Small tables with named rows and columns. After each table, cells are looked up by row and column.

pup =
,gifa,paf,gosi,ges,budatu,piv
pim,0.3,0.8,0.4,0.5,0.3,0.4
dukad,0.6,0.5,0.2,0.2,0.4,0.4
todu,0.6,0.4,0.2,0.3,0.4,0.5
ganob,0.5,0.4,0.6,0.3,0.5,0.5

What is the budatu of ganob in pup? 0.5
What is the gifa of todu in pup? 0.6
What is the piv of todu in pup? 0.5
What is the paf of todu in pup? 0.4
What is the budatu of dukad in pup? 0.4
What is the piv of dukad in pup? 0.4
What is the gifa of dukad in pup? 0.6
What is the ges of todu in pup? 0.3
What is the budatu of todu in pup? 0.4
What is the ges of pim in pup? 0.5
What is the budatu of pim in pup? 0.3
What is the paf of ganob in pup? 0.4
What is the ges of ganob in pup? 0.3

kuluv =
	bif	diz	lukidun	levo	ril
fer	74	104	49	72	43
vuboz	200	86	160	41	49
dedutar	98	119	99	104	3
dakagop	190	70	156	34	58

vuboz, lukidun => 160
vuboz, bif => 200
dakagop, lukidun => 156
fer, diz => 104
fer, bif => 74
dedutar, bif => 98
dedutar, lukidun => 99
dakagop, diz => 70
dakagop, ril => 58
dedutar, ril => 3
vuboz, levo => 41
dakagop, bif => 190
vuboz, ril => 49
dedutar, levo => 104
vuboz, diz => 86
dakagop, levo => 34
fer, lukidun => 49
fer, levo => 72

Table notilif
         suvota  sezovig  pibe  runote
fid        29.4     49.7  22.3     1.7
nop        21.9      8.8  26.4     7.6
ref        41.1     99.9  58.3    64.0
paneb      28.6     77.5  33.7    24.7
meted      68.7     73.7  57.3    18.4
zuvak      38.5     95.3  30.4    43.8
linuzes    44.1     99.6  40.4    54.1
ror        27.4     71.0  74.8    61.9
gafu       23.8     95.7  62.1    65.7
mevolu     16.3     47.2  30.7    17.2

paneb, suvota -> 28.6
paneb, runote -> 24.7
meted, runote -> 18.4
mevolu, runote -> 17.2
mevolu, pibe -> 30.7
linuzes, suvota -> 44.1
paneb, sezovig -> 77.5
meted, pibe -> 57.3
linuzes, sezovig -> 99.6
ref, suvota -> 41.1
gafu, sezovig -> 95.7
ror, pibe -> 74.8
mevolu, sezovig -> 47.2
mevolu, suvota -> 16.3
zuvak, runote -> 43.8
gafu, suvota -> 23.8
fid, sezovig -> 49.7
ror, runote -> 61.9
Which row has the largest suvota? meted

Table tul
         zaf  rimera  dil  siv  saro
povi     121      65  131   94   172
savu     191     219  232   49   230
gen      129     177   56   64   171
vuzuva    99      80   73  224   152
zegum    199     227  209  232   175
fik       58      82  159  191    71
tagudol  217     131  221  177   134
lup       81      97  211  141   139

siv of tagudol: 177
zaf of zegum: 199
saro of fik: 71
zaf of vuzuva: 99
saro of povi: 172
dil of gen: 56
siv of gen: 64
saro of savu: 230
saro of gen: 171
rimera of vuzuva: 80
saro of zegum: 175
zaf of savu: 191
rimera of zegum: 227
saro of lup: 139
siv of zegum: 232
rimera of savu: 219
rimera of lup: 97
dil of povi: 131
siv of povi: 94
Which row has the largest rimera? zegum

rir
columns: gaz, sal, sadozed, rem, femotep, dusa, nug, nis
zez: [0.0, 0.4, -0.1, -0.1, -0.2, 0.1, -0.3, 0.2]
dut: [0.5, -0.3, -0.1, 0.4, 0.3, 0.4, 0.9, 0.2]
dapu: [0.4, -0.3, 0.3, 0.4, 0.4, 0.1, 0.6, 0.1]
vubasi: [-0.3, 0.7, 0.3, -0.2, -0.1, -0.2, -0.8, -0.1]
minize: [0.4, 0.3, 0.2, -0.3, 0.0, 0.1, -0.2, 0.2]
tikag: [0.8, 0.0, 0.0, 0.2, 0.1, -0.1, 0.4, 0.3]
tigizi: [0.0, 0.3, -0.1, -0.1, -0.2, 0.2, -0.3, 0.3]

zez, nis => 0.2
tigizi, sal => 0.3
dut, dusa => 0.4
tigizi, sadozed => -0.1
dut, gaz => 0.5
dut, rem => 0.4

sepibev:
cols = nub, gif, roze, furodep, pap, lus, rok, pezato, rekozo, ros
nanos: [73, 73, 127, 93, 109, 130, 121, 91, 118, 188]
lov: [176, 153, 195, 64, 71, 54, 62, 71, 193, 49]
pasa: [57, 38, 152, 40, 118, 157, 65, 41, 135, 154]
nid: [162, 159, 111, 163, 181, 155, 142, 165, 159, 56]
kode: [59, 65, 49, 188, 215, 218, 200, 182, 71, 201]
fip: [175, 198, 136, 217, 98, 92, 196, 212, 86, 145]
liso: [41, 48, 45, 168, 207, 210, 198, 158, 58, 184]

pasa, furodep => 40
lov, pezato => 71
pasa, pap => 118
fip, pezato => 212
pasa, nub => 57
pasa, roze => 152
pasa, lus => 157
nid, rekozo => 159
liso, roze => 45
kode, ros => 201
nid, pap => 181
nid, rok => 142
lov, lus => 54
lov, ros => 49
liso, ros => 184
liso, pezato => 158
lov, roze => 195
fip, rok => 196
kode, gif => 65
nid, pezato => 165

fes =
         piliz  vin  dol  fuporan   kem  dazirok   bif   gaz  dazena
rida        49  491   16     -337   300       49  -139   361    -486
pudaruz   -236  511  -54     -296    49      364    49    55    -309
siludi    -137  552   19     -320    49      445    -5    57    -329
guv       -105  636  -52       49   135      696   -34    49    -488
bugelit   -309  410  248     -144   270     -216     1  -115      49
ragup     -264  604  128     -201   132      542   -72   205    -450
nopiva     -39  715  -13     -350  -144      522   -81   247    -320
miz        -62  582   24     -291   292      651  -107   328    -529
dek       -178  407    8     -308   306       49   -38   174    -338
fitaro    -335  487  184       49     0       20    62  -237    -169
vuset     -138  519  199     -171   126      229   -37    37    -258
fad        -16  587  -56     -356   114      430     9    77    -329

nopiva, vin: 715
pudaruz, bif: 49
guv, bif: -34
fitaro, dol: 184
guv, dazirok: 696
fad, dazirok: 430
bugelit, fuporan: -144
bugelit, dol: 248
rida, fuporan: -337
guv, gaz: 49
bugelit, kem: 270
rida, dazirok: 49
Row with the largest bif: fitaro

